Below is a small trained network, with its code and all its weights. Each question gives an input and a class and asks what happens when units are switched off, that is, made to give their printed mean instead of their output.

import numpy as np


def w(rows, s, z=0):
    codes = np.array(rows[::2]) - 128.0
    scale = np.full(codes.shape[1], s)
    scale[-1] = z or s
    return codes * scale


def f(y):
    return np.maximum(y, 0)


def log_softmax(a):
    a = a - a.max(-1, keepdims=True)
    return a - np.log(np.exp(a).sum(-1, keepdims=True))


def net(x, mask):
    res = np.array(x, float).reshape(1, 3) / 4 @ E
    y = f(res @ A[0][:, :-1].T + A[0][:, -1])
    res = res + np.where(mask, y, B[0][:, -1]) @ B[0][:, :-1]
    return log_softmax(res[-1] @ U[:, :-1].T + U[:, -1])


A, B = {}, {}
E = w([
[83,88,23,204,193,229,50],'x0',
[255,24,118,78,170,115,102],'x1',
[214,191,106,207,254,105,175],'x2',
],0.011)
A[0] = w([
[31,242,124,176,118,119,147,146],'N1',
[160,76,181,123,147,148,105,226],'N2',
[135,152,164,79,126,40,161,96],'N3',
[144,145,124,177,153,100,146,251],'N4',
[176,61,116,94,169,121,129,84],'N5',
[90,194,152,147,116,132,95,61],'N6',
[163,180,105,147,183,109,193,111],'N7',
[208,59,104,86,176,101,36,122],'N8',
[68,61,121,79,52,140,99,110],'N9',
[170,203,104,170,225,121,206,68],'N10',
[140,111,130,230,128,184,41,104],'N11',
[212,72,117,58,135,153,145,100],'N12',
[66,190,115,193,110,149,194,81],'N13',
[171,30,88,134,113,103,165,77],'N14',
[198,184,83,170,178,112,149,80],'N15',
[146,173,208,81,109,74,215,115],'N16',
[177,87,77,107,119,68,77,71],'N17',
[79,83,107,43,52,152,65,49],'N18',
[166,189,101,183,201,122,159,120],'N19',
[206,108,150,141,175,119,105,116],'N20',
[48,246,136,121,126,150,137,71],'N21',
[103,121,53,172,166,188,91,103],'N22',
[147,142,150,187,143,109,125,207],'N23',
[193,165,177,57,80,58,196,106],'N24',
[101,118,72,147,199,165,20,124],'N25',
[136,191,117,103,225,120,118,80],'N26',
[62,54,70,169,180,197,36,110],'N27',
[100,99,117,49,32,169,77,166],'N28',
[140,52,147,127,132,131,127,99],'N29',
[164,151,76,140,109,225,110,97],'N30',
],0.012,0.016)
B[0] = w([
[62,97,173,189,145,191,152,246],'N1',
[56,120,191,90,196,245,123,221],'N2',
[187,163,156,134,81,100,69,193],'N3',
[122,134,145,65,159,250,152,236],'N4',
[73,91,124,193,112,109,120,170],'N5',
[118,105,136,155,111,90,139,154],'N6',
[140,74,76,76,116,74,157,183],'N7',
[83,102,165,195,113,157,142,213],'N8',
[147,77,37,80,155,112,187,211],'N9',
[161,58,64,111,122,36,181,196],'N10',
[158,159,148,117,93,108,72,195],'N11',
[87,86,173,230,126,128,140,190],'N12',
[73,72,153,207,146,99,143,192],'N13',
[81,89,115,185,107,101,109,160],'N14',
[130,71,101,95,129,31,170,178],'N15',
[184,208,167,135,54,114,65,230],'N16',
[112,91,130,195,138,69,128,156],'N17',
[150,57,42,91,120,18,188,194],'N18',
[141,93,79,91,117,106,175,199],'N19',
[89,105,119,151,120,114,170,181],'N20',
[73,75,155,206,141,96,113,196],'N21',
[181,170,181,115,69,91,79,210],'N22',
[133,127,136,56,158,193,166,201],'N23',
[173,180,167,123,72,105,42,237],'N24',
[160,171,182,109,55,120,74,224],'N25',
[133,84,115,108,116,71,154,157],'N26',
[181,182,174,116,51,105,92,251],'N27',
[151,72,90,72,153,158,188,243],'N28',
[76,125,127,163,146,60,152,153],'N29',
[131,135,143,118,71,116,84,168],'N30',
],0.011,0.018)
U = w([
[188,161,169,131,82,115,72,108],'0',
[153,87,73,93,131,102,169,106],'1',
[71,99,164,253,132,134,133,115],'2',
[117,146,171,42,170,252,137,243],'3',
[122,137,123,138,164,138,110,102],'4',
[147,151,91,143,145,119,108,107],'5',
],0.02,0.011)

Each question gives the input, the list of numbers given to net, and the class t.
The units are the neurons (one row each of A and B). Each row of codes is followed by its name. A weight is (code - 128) times the scale printed after its matrix; where a second scale follows, it is the last column's (A, B and U).
mask holds one flag per neuron, in row order. A switched-off neuron (its flag False) gives its mean, the last column of its row in B, instead of its output. The means were averaged over made-up inputs and are rounded, as every weight is.
A unit's drop is (log p(t) with every unit on - log p(t) with that unit switched off) / (log p(t) with every unit on - log p(t) with every unit switched off).
most important unit: the unit with the biggest drop
top k neurons: the k neurons with the biggest drops, biggest first
drop of u: that unit's drop, to one decimal
input [-6,8,4], class 2: most important unit : N12
input [7,-3,-7], class 0: top 3 neurons : [N27 N25 N22]
input [6,-1,-8], class 1: top 2 neurons : [N18 N9]
input [8,-4,7], class 0: top 2 neurons : [N22 N25]
input [4,-3,4], class 0: top 3 neurons : [N22 N28 N9]
input [6,0,6], class 0: top 2 neurons : [N25 N22]
input [7,8,-6], class 2: top 2 neurons : [N8 N12]
input [1,-7,-8], class 1: top 2 neurons : [N9 N18]
input [5,7,8], class 1: top 3 neurons : [N10 N19 N15]
input [6,7,2], class 2: top 3 neurons : [N8 N12 N5]
input [8,-8,-6], class 0: top 3 neurons : [N27 N22 N25]
input [0,1,3], class 3: top 2 neurons : [N18 N4]
input [3,3,-1], class 3: drop of N2 : 0.2
input [2,-3,-4], class 1: drop of N18 : 0.1
input [-3,2,-1], class 3: most important unit : N27
input [2,3,-3], class 3: drop of N2 : 0.3
